Below are the code and all the weights of a small trained network. Each question names an input and a class and asks about switching units off, where a switched-off unit gives its printed mean instead of its output.

import numpy as np


def w(rows, s, z=0):
    codes = np.array(rows[::2]) - 128.0
    scale = np.full(codes.shape[1], s)
    scale[-1] = z or s
    return codes * scale


def norm(h):
    return h / np.sqrt((h * h).mean(-1, keepdims=True) + 1e-5)


def f(y):
    return y / 2 * (1 + np.tanh(0.7978845608 * (y + 0.044715 * y**3)))


def log_softmax(a):
    a = a - a.max(-1, keepdims=True)
    return a - np.log(np.exp(a).sum(-1, keepdims=True))


def net(x, mask):
    res = np.array(x, float).reshape(1, 7) / 4 @ E
    u = 0
    for l in range(2):
        y = f(norm(res) @ A[l][:, :-1].T + A[l][:, -1])
        res = res + np.where(mask[u : u + 12], y, B[l][:, -1]) @ B[l][:, :-1]
        u += 12
    return log_softmax(norm(res)[-1] @ U[:, :-1].T + U[:, -1])


A, B = {}, {}
E = w([
[108,53,183,169,100,143,151],'x0',
[19,101,99,141,126,94,89],'x1',
[85,124,246,81,35,111,69],'x2',
[114,29,150,176,79,155,176],'x3',
[184,154,158,118,205,159,156],'x4',
[116,67,136,30,170,118,115],'x5',
[165,102,143,197,141,172,1],'x6',
],0.006)
A[0] = w([
[96,69,86,198,122,191,142,71],'0.n1',
[149,174,76,125,171,96,187,9],'0.n2',
[94,122,154,97,120,135,155,253],'0.n3',
[126,173,45,133,88,122,34,217],'0.n4',
[102,116,151,132,102,89,65,20],'0.n5',
[131,147,148,65,128,167,107,99],'0.n6',
[105,115,182,148,77,120,79,186],'0.n7',
[101,70,2,134,198,121,55,41],'0.n8',
[153,95,49,106,154,143,146,212],'0.n9',
[225,151,125,119,174,89,71,49],'0.n10',
[106,163,159,54,168,140,194,22],'0.n11',
[92,121,113,171,167,118,123,121],'0.n12',
],0.0079,0.00071)
B[0] = w([
[255,136,68,140,80,195,156,207],'0.n1',
[86,109,132,142,145,43,96,209],'0.n2',
[122,118,203,120,162,106,133,165],'0.n3',
[136,132,133,183,110,132,190,238],'0.n4',
[95,163,87,98,97,74,78,182],'0.n5',
[143,93,136,127,101,172,132,162],'0.n6',
[81,99,86,68,111,69,138,217],'0.n7',
[190,28,181,104,113,175,124,253],'0.n8',
[135,116,178,86,173,79,143,185],'0.n9',
[142,164,136,119,91,89,82,212],'0.n10',
[152,129,123,152,183,146,163,204],'0.n11',
[157,109,105,115,93,113,202,154],'0.n12',
],0.0078,0.0038)
A[1] = w([
[140,86,86,41,120,110,86,111],'1.n1',
[195,146,127,195,223,95,57,118],'1.n2',
[134,105,129,54,177,159,115,247],'1.n3',
[168,153,89,154,102,15,142,169],'1.n4',
[38,66,154,122,83,160,131,182],'1.n5',
[120,255,147,162,107,72,114,174],'1.n6',
[188,132,102,252,170,34,35,171],'1.n7',
[79,182,96,121,118,41,60,179],'1.n8',
[175,66,91,158,137,149,86,161],'1.n9',
[169,129,197,174,88,217,140,251],'1.n10',
[147,131,176,71,91,102,16,32],'1.n11',
[114,94,35,225,48,144,122,105],'1.n12',
],0.009,0.0023)
B[1] = w([
[111,118,209,54,175,137,92,200],'1.n1',
[72,166,97,94,80,133,126,226],'1.n2',
[116,79,194,154,69,134,219,211],'1.n3',
[101,142,115,190,156,170,122,217],'1.n4',
[97,255,239,130,134,77,97,227],'1.n5',
[155,76,35,129,35,190,84,225],'1.n6',
[99,109,139,120,111,189,165,246],'1.n7',
[169,177,96,162,174,183,141,226],'1.n8',
[145,86,120,129,67,154,215,218],'1.n9',
[121,106,134,46,149,159,140,242],'1.n10',
[177,33,86,133,185,109,102,238],'1.n11',
[211,82,145,76,140,217,156,255],'1.n12',
],0.0077,0.0047)
U = w([
[116,169,129,171,180,61,180,32],'0',
[88,148,37,163,205,73,148,27],'1',
[40,145,232,89,131,3,104,212],'2',
[136,98,136,107,162,116,17,1],'3',
[176,45,168,109,112,215,174,232],'4',
[95,237,57,196,69,158,78,184],'5',
],0.013,0.0039)

Each question gives the input, the list of numbers given to net, and the class t.
The units are the neurons (one row each of A and B). Each row of codes is followed by its name. A weight is (code - 128) times the scale printed after its matrix; where a second scale follows, it is the last column's (A, B and U).
mask holds one flag per neuron, layer by layer. A switched-off neuron (its flag False) gives its mean, the last column of its row in B, instead of its output. The means were averaged over made-up inputs and are rounded, as every weight is.
A unit's drop is (log p(t) with every unit on - log p(t) with that unit switched off) / (log p(t) with every unit on - log p(t) with every unit switched off).
The circuit of an input: a set's keep is (log p(t) with only the set's units on - log p(t) with every unit switched off) / (log p(t) with every unit on - log p(t) with every unit switched off). Starting from the 12 units with the biggest drops (on a tie, the unit counted first), units are removed one at a time, each time the one whose removal leaves the highest keep (on an exact tie, the one counted first), for as long as the keep stays at least 0.8.
circuit, biggest first: the units of the circuit, biggest drop first
unit that matters most: the unit with the biggest drop
k most important neurons: the k neurons with the biggest drops, biggest first
top k neurons in layer l: the k neurons of layer l with the biggest drops, biggest first
drop of u: that unit's drop, to one decimal
input [0,2,-7,2,-3,-4,-7], class 0: 2 most important neurons : [0.n9, 1.n6]
input [3,5,4,3,-6,-4,-3], class 2: circuit, biggest first : [1.n5]
input [-8,-6,6,-2,5,5,-8], class 2: 2 most important neurons : [1.n12, 1.n9]
input [-3,-3,5,-6,3,-2,8], class 5: circuit, biggest first : [0.n8, 1.n2]
input [1,0,8,0,-6,-2,-1], class 2: 2 most important neurons : [0.n7, 1.n5]
input [0,-7,-8,-2,2,-2,4], class 5: circuit, biggest first : [1.n2, 0.n10, 1.n12]
input [-4,-3,3,-4,7,-2,-6], class 5: 3 most important neurons : [0.n8, 1.n6, 0.n2]
input [-7,-3,-6,2,0,-3,-6], class 1: top 2 neurons in layer 0 : [0.n9, 0.n2]
input [-3,5,5,-2,-3,-3,-8], class 5: 3 most important neurons : [0.n8, 1.n6, 1.n8]
input [3,3,0,-7,4,4,-7], class 0: top 2 neurons in layer 0 : [0.n11, 0.n8]
input [4,-8,8,-5,-5,0,0], class 2: top 2 neurons in layer 1 : [1.n12, 1.n5]
input [-3,-5,-3,0,7,0,1], class 5: top 2 neurons in layer 1 : [1.n2, 1.n12]
input [-8,-1,7,6,1,-7,-7], class 5: 2 most important neurons : [0.n8, 1.n6]
input [-3,-8,6,8,-1,-4,-3], class 2: unit that matters most : 0.n1
input [2,6,-5,-8,2,-3,2], class 4: drop of 0.n8 : 1.9
input [6,2,6,8,1,0,1], class 2: drop of 1.n5 : 0.3
input [-1,6,5,8,3,5,5], class 2: drop of 1.n7 : 0.0
input [-7,3,-3,-3,-4,0,7], class 4: drop of 0.n8 : 0.4
